x =
array([[ 0.11, -0.41,  0.57,  0.42, -0.06,  0.80],
       [ 1.43,  0.89, -1.90, -0.81, -1.46,  0.68],
       [ 1.16,  0.05,  0.46,  0.22, -1.65,  0.91],
       [ 0.23,  0.39,  0.19,  0.60,  0.48,  0.38],
       [ 0.23, -0.22,  0.64,  0.61, -0.02,  0.83],
       [ 0.25,  0.66, -0.90,  0.42,  0.97,  0.70],
       [ 0.85,  1.24, -0.02,  0.05, -0.52, -0.76],
       [ 0.33, -0.09,  0.94,  0.67, -0.21,  0.57]])
Counting starts at 0.
Find the entry just left of the smallest entry.
A: 0.89
The entry in row 1 and column 0 -> 1.43
Find the entry at row 0, column 1.
A: -0.41
Find the entry in row 0 and column 2.
A: 0.57
The entry just right of 0.94 -> 0.67
Find the entry just right of -1.46.
A: 0.68
The entry just right of 0.46: 0.22
The bottom-right entry: 0.57
Find the entry just left of -0.06.
A: 0.42
Find the entry directly above 1.43.
A: 0.11
Find the entry directly above 0.64.
A: 0.19
The entry just left of 0.39: 0.23
Find the entry in the top-right corner.
A: 0.80
Find the entry just right of -1.65.
A: 0.91
Find the entry just right of the smallest entry.
A: -0.81
The bottom entry of the column that holds the smallest entry -> 0.94
Find the minimum.
A: -1.90
The bottom entry of the column that holds the largest entry: 0.33
Find the entry in row 2 and column 1.
A: 0.05
Find the entry directly below -1.65.
A: 0.48
Find the entry at row 2, column 2.
A: 0.46
The entry directly below 0.70: -0.76
The entry directly above 0.85 -> 0.25
Find the entry just right of -0.81.
A: -1.46
Find the entry in row 2 and column 0.
A: 1.16
Find the entry directly below 0.22.
A: 0.60
The entry just left of 0.97 is 0.42
The entry directly above 0.25 -> 0.23
The entry directly above 0.48 is -1.65
Find the entry directly above 0.66.
A: -0.22

Questions about the grid below.
1) Report the 3rd entry in reading order.
2) Report the entry in the bottom-right corner.
3) Report the largest entry in the last column.
4) Report the entry in the top-right corner.
5) Report the fourth-last entry, reading row by row.
6) Report the entry in the top-left corner.
7) Report the entry just left of the smallest entry.
8) Report the entry directly below the largest entry.
[[  5   6  10   7   8   5   3   5   6   5]
 [  4  48  13  26   9 -12 -46  16  -1  29]
 [  3   0   9   7 -12  10  25   2   9  15]
 [  6  10   6   8   6   4   1   7   5   8]
 [  6   5   6   6   4   6   7   5   6   7]
 [  3   2   8   6  -6   9  17   3   8  11]]
1) 10
2) 11
3) 29
4) 5
5) 17
6) 5
7) -12
8) 0

Questions about the row below.
1) The entry just left of the smallest entry?
2) The third entry from the left?
3) The first entry from the left?
4) The 2nd entry from the right?
5) The median of all entries?
6) The third entry from the right?
7) The last entry?
8) The entry just left of 15.853?
[2.365, -3.831, -3.908, 21.366, 0.277, 0.092, -14.213, -5.753, -4.087, 7.930, 15.853, 0.551, 21.366]
1) 0.092
2) -3.908
3) 2.365
4) 0.551
5) 0.277
6) 15.853
7) 21.366
8) 7.930

W =
array([[34, 24, 55, 20, 43, 25, 18],
       [24, 24, 19, 89, 55, 38,  4],
       [32, 31, 32,  9, 30, 27, 53],
       [23, 35, 28, 44, 58, 12, 37],
       [49, 38, 37, 31, 17, 35, 18],
       [23,  8, 17, 66, 62,  2, 29],
       [35, 38, 50, 23, 36, 39, 37],
       [50, 11, 58, 15, 19, 19, 33]])
What is the entry in the bottom-right corner? 33
What is the second largest entry? 66
What is the third entry, reading row by row? 55
The bottom-left entry is 50
The entry just left of 2: 62
The entry directly below the largest entry is 9
What is the entry just right of 89? 55
The fourth-last entry, reading row by row -> 15
What is the first entry in reading order? 34
What is the entry directly below 20? 89
The smallest entry in the last column: 4
What is the fifth-last entry, reading row by row? 58
The second entry on the diagonal from the top-right corner: 38
The entry directly above 12 -> 27
What is the second entry on the main diagonal? 24
The entry directly above 29: 18
What is the 2nd entry in reading order? 24
What is the fourth entry, reading row by row? 20
What is the entry directly below 9? 44
The entry in the top-right corner is 18
The bottom entry of the column that holds the smallest entry -> 19
The entry just right of 15: 19
What is the top entry of the column that holds the smallest entry? 25
What is the entry directly above the smallest entry? 35
The largest entry in the last column is 53
The entry directly below 8 -> 38
The entry directly below the smallest entry -> 39
What is the smallest entry? 2
What is the entry just right of 2? 29
